Below are the code and all the weights of a small trained network. Each question names an input and a target symbol and asks about switching units off, where a switched-off unit gives its printed mean instead of its output.

import numpy as np


def w(rows, s, z=0):
    codes = np.array(rows[::2]) - 128.0
    scale = np.full(codes.shape[1], s)
    scale[-1] = z or s
    return codes * scale


def norm(h):
    return h / np.sqrt((h * h).mean(-1, keepdims=True) + 1e-5)


def f(y):
    return y / 2 * (1 + np.tanh(0.7978845608 * (y + 0.044715 * y**3)))


def softmax(a):
    e = np.exp(a - a.max(-1, keepdims=True))
    return e / e.sum(-1, keepdims=True)


def log_softmax(a):
    a = a - a.max(-1, keepdims=True)
    return a - np.log(np.exp(a).sum(-1, keepdims=True))


def net(x, mask):
    ids = ['Σβεζλπφ'.index(c) for c in x.split()]
    T = len(ids)
    res = E[ids] + P[:T]
    u = 0
    for l in range(3):
        r = norm(res)
        for j in range(3):
            rows = slice(3 * j, 3 * j + 3)
            q, k, v = (r @ M[l][rows].T for M in (Q, K, V))
            z = softmax(np.where(np.tri(T) > 0, q @ k.T / 3**0.5, -1e9)) @ v
            o = O[l][rows]
            res = res + np.where(mask[u + j], z, o[:, -1]) @ o[:, :-1]
        u += 3
        y = f(norm(res) @ A[l][:, :-1].T + A[l][:, -1])
        res = res + np.where(mask[u : u + 8], y, B[l][:, -1]) @ B[l][:, :-1]
        u += 8
    return log_softmax(norm(res)[-1] @ U[:, :-1].T + U[:, -1])


Q, K, V, O, A, B = {}, {}, {}, {}, {}, {}
E = w([
[219,4,215,49,104],'Σ',
[94,81,128,53,198],'β',
[228,58,102,159,52],'ε',
[63,176,175,41,81],'ζ',
[95,176,216,98,57],'λ',
[207,166,156,143,182],'π',
[219,40,151,77,56],'φ',
],0.015)
P = w([
[162,178,171,46,66],'0',
[195,172,202,108,144],'1',
[160,157,173,88,130],'2',
[160,184,103,106,105],'3',
[171,127,142,117,158],'4',
[74,192,60,97,69],'5',
[188,97,90,138,179],'6',
[3,186,14,104,49],'7',
[207,114,67,155,194],'8',
[25,124,45,99,30],'9',
],0.0067)
Q[0] = w([
[144,201,138,153,153],'L0H1',
[192,176,56,187,183],'L0H1',
[177,2,69,169,249],'L0H1',
[178,85,130,128,155],'L0H2',
[114,25,81,105,54],'L0H2',
[157,97,89,186,205],'L0H2',
[172,169,170,178,180],'L0H3',
[204,119,127,141,125],'L0H3',
[173,144,160,190,236],'L0H3',
],0.0094)
K[0] = w([
[235,129,144,168,190],'L0H1',
[142,170,209,86,167],'L0H1',
[173,104,254,52,48],'L0H1',
[143,122,160,152,128],'L0H2',
[50,108,149,132,31],'L0H2',
[254,115,195,178,135],'L0H2',
[164,111,226,117,103],'L0H3',
[121,124,165,67,113],'L0H3',
[93,83,224,85,97],'L0H3',
],0.011)
V[0] = w([
[57,183,163,86,180],'L0H1',
[132,179,107,205,35],'L0H1',
[155,167,129,85,254],'L0H1',
[125,69,180,94,134],'L0H2',
[119,165,205,205,78],'L0H2',
[124,163,133,127,50],'L0H2',
[135,145,119,191,188],'L0H3',
[118,176,114,147,156],'L0H3',
[167,187,45,64,93],'L0H3',
],0.0099)
O[0] = w([
[137,149,177,69,74,71],'L0H1',
[139,158,254,166,172,18],'L0H1',
[182,164,132,70,125,158],'L0H1',
[127,79,99,140,146,246],'L0H2',
[191,68,198,142,116,159],'L0H2',
[97,120,169,135,140,189],'L0H2',
[183,101,156,133,161,2],'L0H3',
[154,107,139,64,155,32],'L0H3',
[136,160,79,93,243,160],'L0H3',
],0.0093,0.0048)
A[0] = w([
[121,68,124,150,34,170],'L0N1',
[68,102,103,190,187,100],'L0N2',
[145,174,139,221,1,194],'L0N3',
[132,54,66,48,94,251],'L0N4',
[246,223,154,178,138,100],'L0N5',
[246,100,94,94,161,39],'L0N6',
[199,87,140,162,109,142],'L0N7',
[250,96,76,138,211,132],'L0N8',
],0.0076,0.0027)
B[0] = w([
[100,148,210,205,59,192],'L0N1',
[133,154,129,82,172,128],'L0N2',
[108,59,216,28,108,157],'L0N3',
[94,161,11,148,102,254],'L0N4',
[200,143,64,181,175,161],'L0N5',
[217,157,201,157,80,171],'L0N6',
[95,177,94,192,2,167],'L0N7',
[230,147,171,109,75,183],'L0N8',
],0.0075,0.0086)
Q[1] = w([
[142,157,148,103,130],'L1H1',
[136,173,116,177,121],'L1H1',
[239,94,91,150,73],'L1H1',
[93,209,57,115,113],'L1H2',
[69,112,138,10,79],'L1H2',
[198,115,58,160,90],'L1H2',
[164,119,105,167,96],'L1H3',
[117,88,41,106,117],'L1H3',
[150,49,157,107,78],'L1H3',
],0.011)
K[1] = w([
[164,122,137,163,179],'L1H1',
[60,138,96,120,132],'L1H1',
[103,2,147,98,33],'L1H1',
[151,127,84,120,144],'L1H2',
[45,93,162,89,197],'L1H2',
[162,44,141,158,104],'L1H2',
[148,143,88,44,204],'L1H3',
[78,132,105,100,120],'L1H3',
[54,99,147,125,112],'L1H3',
],0.0098)
V[1] = w([
[165,77,129,77,112],'L1H1',
[164,137,143,182,113],'L1H1',
[164,86,139,120,158],'L1H1',
[123,52,162,154,142],'L1H2',
[151,61,99,148,147],'L1H2',
[185,79,120,77,131],'L1H2',
[192,104,108,142,123],'L1H3',
[90,125,107,125,189],'L1H3',
[80,11,112,77,128],'L1H3',
],0.012)
O[1] = w([
[115,125,109,94,93,231],'L1H1',
[149,169,113,87,168,193],'L1H1',
[141,112,1,132,113,87],'L1H1',
[121,83,41,74,100,116],'L1H2',
[117,50,152,52,109,146],'L1H2',
[91,13,91,151,155,186],'L1H2',
[96,182,182,45,179,188],'L1H3',
[114,161,154,169,139,3],'L1H3',
[161,222,108,142,51,155],'L1H3',
],0.0066,0.0048)
A[1] = w([
[85,66,66,125,68,102],'L1N1',
[113,108,132,35,51,148],'L1N2',
[130,151,173,36,111,122],'L1N3',
[93,254,132,62,114,211],'L1N4',
[79,135,201,171,170,58],'L1N5',
[156,219,210,88,185,251],'L1N6',
[187,21,152,81,52,100],'L1N7',
[140,97,110,157,50,162],'L1N8',
],0.0084,0.0025)
B[1] = w([
[140,136,170,199,75,221],'L1N1',
[163,128,153,158,165,231],'L1N2',
[250,198,109,98,223,161],'L1N3',
[161,94,115,133,210,177],'L1N4',
[105,2,234,172,216,120],'L1N5',
[153,3,76,123,97,184],'L1N6',
[67,163,200,178,123,254],'L1N7',
[152,227,126,102,166,225],'L1N8',
],0.0059,0.0076)
Q[2] = w([
[180,120,200,113,88],'L2H1',
[200,58,59,106,109],'L2H1',
[139,254,203,152,80],'L2H1',
[128,233,90,132,129],'L2H2',
[76,145,81,54,20],'L2H2',
[172,111,131,150,248],'L2H2',
[178,79,94,142,115],'L2H3',
[116,98,71,175,116],'L2H3',
[10,105,155,181,170],'L2H3',
],0.0085)
K[2] = w([
[200,153,197,119,171],'L2H1',
[139,189,94,82,202],'L2H1',
[233,135,132,178,115],'L2H1',
[99,142,176,109,106],'L2H2',
[112,150,130,2,157],'L2H2',
[208,170,180,205,105],'L2H2',
[163,98,55,138,130],'L2H3',
[147,76,85,87,102],'L2H3',
[58,89,211,88,87],'L2H3',
],0.011)
V[2] = w([
[114,143,178,44,149],'L2H1',
[103,145,195,222,138],'L2H1',
[184,155,121,125,128],'L2H1',
[100,172,155,163,152],'L2H2',
[134,220,152,101,213],'L2H2',
[2,110,104,123,125],'L2H2',
[173,196,123,144,181],'L2H3',
[88,101,130,76,157],'L2H3',
[171,110,57,215,112],'L2H3',
],0.0096)
O[2] = w([
[148,210,123,185,23,120],'L2H1',
[111,67,44,108,139,16],'L2H1',
[227,74,84,131,118,240],'L2H1',
[148,126,167,126,199,58],'L2H2',
[142,238,135,188,68,40],'L2H2',
[81,208,113,77,125,2],'L2H2',
[254,113,84,46,245,159],'L2H3',
[10,245,19,3,3,28],'L2H3',
[226,60,58,128,83,215],'L2H3',
],0.0047,0.004)
A[2] = w([
[226,154,69,77,134,209],'L2N1',
[171,248,115,99,40,92],'L2N2',
[101,105,4,88,196,253],'L2N3',
[134,222,154,140,232,222],'L2N4',
[128,72,110,252,119,138],'L2N5',
[134,2,217,168,160,90],'L2N6',
[136,109,96,93,118,138],'L2N7',
[131,217,85,91,205,140],'L2N8',
],0.0084,0.0029)
B[2] = w([
[195,48,157,35,154,254],'L2N1',
[51,172,79,91,254,190],'L2N2',
[156,105,219,158,83,189],'L2N3',
[221,182,63,204,86,144],'L2N4',
[145,139,78,147,204,210],'L2N5',
[56,149,106,49,196,194],'L2N6',
[96,23,150,171,135,146],'L2N7',
[104,153,145,205,91,153],'L2N8',
],0.0078,0.0063)
U = w([
[80,57,32,145,16,91],'Σ',
[80,202,45,2,69,120],'β',
[57,111,95,162,241,195],'ε',
[114,243,117,175,177,145],'ζ',
[65,144,233,111,68,165],'λ',
[226,105,122,54,150,194],'π',
[101,105,41,224,214,5],'φ',
],0.0096,0.0029)

Each question gives the input, a string of symbols that net reads in full, and the target symbol t.
The units are the heads (3 rows each of Q, K, V and O) and the neurons (one row each of A and B). Each row of codes is followed by its name. A weight is (code - 128) times the scale printed after its matrix; where a second scale follows, it is the last column's (O, A, B and U).
mask holds one flag per unit, layer by layer, with each layer's heads first. A switched-off unit (its flag False) gives its mean, the last column of its rows in O or B, instead of its output. The means were averaged over made-up inputs and are rounded, as every weight is.
A unit's drop is (log p(t) with every unit on - log p(t) with that unit switched off) / (log p(t) with every unit on - log p(t) with every unit switched off).
The circuit of an input: a set's keep is (log p(t) with only the set's units on - log p(t) with every unit switched off) / (log p(t) with every unit on - log p(t) with every unit switched off). Starting from the 12 units with the biggest drops (on a tie, the unit counted first), units are removed one at a time, each time the one whose removal leaves the highest keep (on an exact tie, the one counted first), for as long as the keep stays at least 0.8.
units of the circuit, in order: the units of the circuit, biggest drop first
unit that matters most: the unit with the biggest drop
top k neurons: the k neurons with the biggest drops, biggest first
k most important neurons of layer l: the k neurons of layer l with the biggest drops, biggest first
heads that matter: for each layer, one digit per head in row order, 1 if its drop is at least 0.15 and else 0, layers parted by /
input π Σ Σ Σ Σ ε Σ Σ, target ε: units of the circuit, in order -> [L0H1 L2N6]
input λ Σ Σ Σ Σ Σ π ε π φ, target ε: units of the circuit, in order -> [L0H1 L2N6]
input φ Σ ζ λ Σ Σ Σ Σ Σ Σ, target Σ: units of the circuit, in order -> [L0H1 L0N4]
input Σ λ ζ, target ζ: unit that matters most -> L1H2
input λ Σ ε, target λ: units of the circuit, in order -> [L0N3 L0H1 L1N7]
input Σ λ ε Σ Σ Σ Σ φ π Σ, target φ: units of the circuit, in order -> [L0H1 L2N5]
input λ Σ ε Σ φ ε Σ ε, target ε: 2 most important neurons of layer 2 -> [L2N5 L2N6]
input φ φ π β π Σ π ε, target β: units of the circuit, in order -> [L2H2 L2N2 L0N5]
input Σ φ λ ζ Σ Σ λ λ π β, target λ: heads that matter -> 101 / 100 / 000
input λ π Σ π π β Σ φ, target β: units of the circuit, in order -> [L2H2 L2N2]
input λ π β, target λ: top 4 neurons -> [L0N1 L1N8 L0N7 L0N8]
input ζ λ Σ, target ζ: heads that matter -> 001 / 010 / 010
input Σ φ ζ, target ζ: heads that matter -> 001 / 011 / 000
input φ Σ π π π φ Σ φ, target φ: units of the circuit, in order -> [L0H1]
input φ Σ Σ ε φ Σ π λ λ φ, target λ: heads that matter -> 110 / 000 / 000
input Σ β Σ Σ β ε λ π, target π: units of the circuit, in order -> [L0H1 L2N1]
input π λ π λ Σ π λ β, target π: heads that matter -> 001 / 100 / 000
input Σ φ Σ Σ λ Σ λ, target λ: heads that matter -> 001 / 000 / 000
input φ π Σ β λ Σ Σ β, target Σ: units of the circuit, in order -> [L2N3 L0H1]
input ε Σ π Σ Σ λ λ π Σ, target λ: heads that matter -> 111 / 001 / 000
input π π Σ ε φ Σ ζ, target ε: units of the circuit, in order -> [L0H1]
input β β β, target β: heads that matter -> 100 / 000 / 000
input π Σ Σ π Σ λ λ ζ, target π: heads that matter -> 001 / 000 / 000
input π Σ Σ λ Σ β π β, target β: heads that matter -> 111 / 001 / 111
input λ Σ φ, target λ: 3 most important neurons of layer 0 -> [L0N1 L0N3 L0N5]
input Σ Σ ε, target Σ: 2 most important neurons of layer 0 -> [L0N3 L0N5]
input Σ λ φ, target Σ: unit that matters most -> L1H3
input Σ Σ Σ π β, target Σ: heads that matter -> 100 / 000 / 000
input π Σ Σ Σ, target Σ: top 2 neurons -> [L0N4 L1N3]
input ε Σ λ λ ε, target λ: 2 most important neurons of layer 0 -> [L0N3 L0N4]
